Below is a small trained network, with its code and all its weights. Each question gives an input and a target symbol and asks what happens when units are switched off, that is, made to give their printed mean instead of their output.

import numpy as np


def w(rows, s, z=0):
    codes = np.array(rows[::2]) - 128.0
    scale = np.full(codes.shape[1], s)
    scale[-1] = z or s
    return codes * scale


def f(y):
    return y / 2 * (1 + np.tanh(0.7978845608 * (y + 0.044715 * y**3)))


def softmax(a):
    e = np.exp(a - a.max(-1, keepdims=True))
    return e / e.sum(-1, keepdims=True)


def log_softmax(a):
    a = a - a.max(-1, keepdims=True)
    return a - np.log(np.exp(a).sum(-1, keepdims=True))


def net(x, mask):
    ids = ['αδεζθμξστω'.index(c) for c in x.split()]
    T = len(ids)
    res = E[ids] + P[:T]
    u = 0
    for l in range(2):
        r = res
        for j in range(2):
            rows = slice(2 * j, 2 * j + 2)
            q, k, v = (r @ M[l][rows].T for M in (Q, K, V))
            z = softmax(np.where(np.tri(T) > 0, q @ k.T / 2**0.5, -1e9)) @ v
            o = O[l][rows]
            res = res + np.where(mask[u + j], z, o[:, -1]) @ o[:, :-1]
        u += 2
        y = f(res @ A[l][:, :-1].T + A[l][:, -1])
        res = res + np.where(mask[u : u + 8], y, B[l][:, -1]) @ B[l][:, :-1]
        u += 8
    return log_softmax(res[-1] @ U[:, :-1].T + U[:, -1])


Q, K, V, O, A, B = {}, {}, {}, {}, {}, {}
E = w([
[172,156,137,71,192,81,165,133],'α',
[108,67,182,105,223,37,80,252],'δ',
[173,42,208,111,239,212,141,196],'ε',
[122,118,69,142,129,201,190,50],'ζ',
[135,75,209,187,171,85,162,105],'θ',
[126,182,82,102,117,113,130,243],'μ',
[77,191,194,170,150,89,170,158],'ξ',
[205,102,166,152,42,107,132,98],'σ',
[51,142,55,48,70,111,74,108],'τ',
[86,106,178,176,118,189,146,203],'ω',
],0.0041)
P = w([
[170,150,93,158,142,152,61,94],'0',
[117,16,119,103,110,165,171,169],'1',
[101,52,156,80,149,152,205,161],'2',
[95,79,146,98,128,131,213,175],'3',
[78,106,165,102,129,115,231,166],'4',
[70,123,188,117,150,67,219,185],'5',
[59,164,229,130,132,48,227,188],'6',
[68,192,255,123,137,39,245,189],'7',
],0.0026)
Q[0] = w([
[79,136,78,126,70,162,254,43],'L0H0',
[149,167,120,149,19,129,35,53],'L0H0',
[77,111,135,85,131,138,165,191],'L0H1',
[155,126,115,167,116,125,78,102],'L0H1',
],0.033)
K[0] = w([
[108,57,44,146,121,151,216,17],'L0H0',
[84,5,187,45,53,83,225,174],'L0H0',
[118,178,72,144,120,174,93,57],'L0H1',
[105,107,180,115,132,103,155,168],'L0H1',
],0.029)
V[0] = w([
[63,253,173,120,93,82,228,58],'L0H0',
[49,198,152,208,68,101,110,99],'L0H0',
[122,109,138,123,126,158,126,108],'L0H1',
[116,81,129,137,119,151,136,107],'L0H1',
],0.011)
O[0] = w([
[124,148,1,175,136,86,209,92,5],'L0H0',
[109,114,60,205,129,91,151,176,91],'L0H0',
[130,99,122,140,144,148,146,137,151],'L0H1',
[121,85,125,137,140,139,151,133,157],'L0H1',
],0.0066,0.0013)
A[0] = w([
[111,187,173,125,154,116,140,118,86],'L0N0',
[120,115,108,128,123,156,122,101,104],'L0N1',
[115,123,120,130,120,147,123,101,106],'L0N2',
[134,106,63,174,137,148,156,160,96],'L0N3',
[168,124,121,150,157,212,117,29,45],'L0N4',
[121,67,33,72,105,159,70,76,40],'L0N5',
[131,121,13,117,67,112,25,79,6],'L0N6',
[246,111,100,147,13,155,74,90,71],'L0N7',
],0.012,0.0012)
B[0] = w([
[167,69,109,106,139,136,101,143,232],'L0N0',
[114,163,153,119,105,143,137,98,51],'L0N1',
[121,158,146,124,106,134,130,110,66],'L0N2',
[142,185,146,143,167,145,171,130,111],'L0N3',
[150,168,153,147,161,161,186,71,24],'L0N4',
[86,91,104,62,152,194,117,51,11],'L0N5',
[150,94,108,99,186,181,79,164,17],'L0N6',
[246,97,109,127,41,169,120,139,1],'L0N7',
],0.012,0.00088)
Q[1] = w([
[153,182,60,121,19,104,113,20],'L1H0',
[230,153,154,175,141,145,152,135],'L1H0',
[76,167,139,136,247,156,119,144],'L1H1',
[142,92,202,151,189,122,146,251],'L1H1',
],0.029)
K[1] = w([
[56,43,143,59,91,91,242,144],'L1H0',
[205,153,198,207,115,120,180,137],'L1H0',
[65,247,140,158,227,163,60,143],'L1H1',
[199,173,104,203,166,139,5,102],'L1H1',
],0.025)
V[1] = w([
[121,72,218,135,217,204,139,105],'L1H0',
[176,112,104,167,99,209,202,56],'L1H0',
[201,124,132,85,196,5,117,41],'L1H1',
[160,167,63,18,181,186,125,152],'L1H1',
],0.018)
O[1] = w([
[204,213,132,177,96,167,86,172,253],'L1H0',
[76,185,54,118,61,95,97,164,135],'L1H0',
[140,90,128,51,32,133,254,182,89],'L1H1',
[106,171,225,92,123,61,163,67,66],'L1H1',
],0.0098,0.0044)
A[1] = w([
[110,112,86,174,208,90,209,118,82],'L1N0',
[71,136,122,150,184,149,91,156,153],'L1N1',
[33,113,83,99,173,124,136,142,1],'L1N2',
[99,86,150,80,58,129,166,111,95],'L1N3',
[84,156,97,93,119,90,96,160,37],'L1N4',
[69,67,144,26,155,180,65,44,80],'L1N5',
[120,188,84,107,120,214,158,6,109],'L1N6',
[172,69,56,103,65,188,116,149,58],'L1N7',
],0.012,0.0019)
B[1] = w([
[118,219,100,155,106,223,130,124,162],'L1N0',
[133,101,90,127,154,78,103,95,254],'L1N1',
[119,98,161,111,138,131,195,31,145],'L1N2',
[188,145,74,57,126,95,120,131,207],'L1N3',
[83,84,154,138,176,154,166,215,175],'L1N4',
[54,94,142,33,78,173,47,140,142],'L1N5',
[133,111,92,149,136,183,194,61,137],'L1N6',
[112,79,158,192,10,97,128,93,167],'L1N7',
],0.013,0.0089)
U = w([
[202,144,58,26,103,63,172,148,187],'α',
[220,14,250,140,201,220,181,170,107],'δ',
[212,241,143,146,74,193,49,163,3],'ε',
[60,164,111,137,138,133,119,243,66],'ζ',
[124,41,132,207,6,101,137,118,142],'θ',
[43,100,154,36,106,201,36,103,116],'μ',
[117,217,40,178,130,231,246,61,172],'ξ',
[56,32,139,126,205,79,234,110,45],'σ',
[97,218,229,170,135,6,162,46,89],'τ',
[156,107,16,204,223,85,26,103,228],'ω',
],0.0023,0.0031)

Each question gives the input, a string of symbols that net reads in full, and the target symbol t.
The units are the heads (2 rows each of Q, K, V and O) and the neurons (one row each of A and B). Each row of codes is followed by its name. A weight is (code - 128) times the scale printed after its matrix; where a second scale follows, it is the last column's (O, A, B and U).
mask holds one flag per unit, layer by layer, with each layer's heads first. A switched-off unit (its flag False) gives its mean, the last column of its rows in O or B, instead of its output. The means were averaged over made-up inputs and are rounded, as every weight is.
A unit's drop is (log p(t) with every unit on - log p(t) with that unit switched off) / (log p(t) with every unit on - log p(t) with every unit switched off).
The circuit of an input: a set's keep is (log p(t) with only the set's units on - log p(t) with every unit switched off) / (log p(t) with every unit on - log p(t) with every unit switched off). Starting from the 12 units with the biggest drops (on a tie, the unit counted first), units are removed one at a time, each time the one whose removal leaves the highest keep (on an exact tie, the one counted first), for as long as the keep stays at least 0.8.
units of the circuit, in order: the units of the circuit, biggest drop first
unit that matters most: the unit with the biggest drop
k most important neurons: the k neurons with the biggest drops, biggest first
top k neurons in layer l: the k neurons of layer l with the biggest drops, biggest first
which heads matter: for each layer, one digit per head in row order, 1 if its drop is at least 0.15 and else 0, layers parted by /
input ζ ξ ε ξ ω ω ε θ, target ζ: which heads matter => 00 / 10
input θ μ θ θ τ μ, target θ: units of the circuit, in order => L1H1; L1N7
input θ ω ω α, target θ: units of the circuit, in order => L1H1; L1N7
input ξ θ ω ω, target ξ: unit that matters most => L0H0
input α α τ ξ ω ω δ, target α: units of the circuit, in order => L1H1; L1N3; L0H0
input ω δ α α ω θ ω σ, target θ: units of the circuit, in order => L1H1; L1N7; L0N7
input τ α θ θ, target τ: units of the circuit, in order => L1H1; L0N6; L0N5
input ξ θ ζ θ τ α α, target ξ: units of the circuit, in order => L0H0; L1N0; L1H0; L1N2
input ω τ ε ω ω θ, target ω: units of the circuit, in order => L1H1; L1N1; L0H0
input σ ω α θ τ ω, target σ: 2 most important neurons => L0N7; L1N2
input θ τ ω σ, target θ: units of the circuit, in order => L1N7; L1H1; L0N7
input σ ω ω ω ω θ, target σ: units of the circuit, in order => L1H0; L0N7; L1N2; L1N4
input ω σ ε, target ω: which heads matter => 00 / 01
input τ ω ζ α ω ξ θ ξ, target τ: top 2 neurons in layer 0 => L0N6; L0N5
input ε ω τ ξ θ σ α, target ε: unit that matters most => L1H0
input θ ω α ω τ ω θ, target θ: 2 most important neurons => L1N7; L0N4
input ω θ ε α θ θ ζ, target ξ: top 2 neurons in layer 1 => L1N0; L1N6
input θ ω α ω ξ α, target θ: 2 most important neurons => L1N7; L0N4
input ξ δ ω ω ω ω ξ α, target ξ: 2 most important neurons => L1N0; L1N2
input μ ω α α α ω ξ, target μ: unit that matters most => L1H0
input δ ω μ ζ, target ξ: 3 most important neurons => L1N6; L0N4; L0N5
input ω ε τ, target μ: 2 most important neurons => L1N5; L0N3
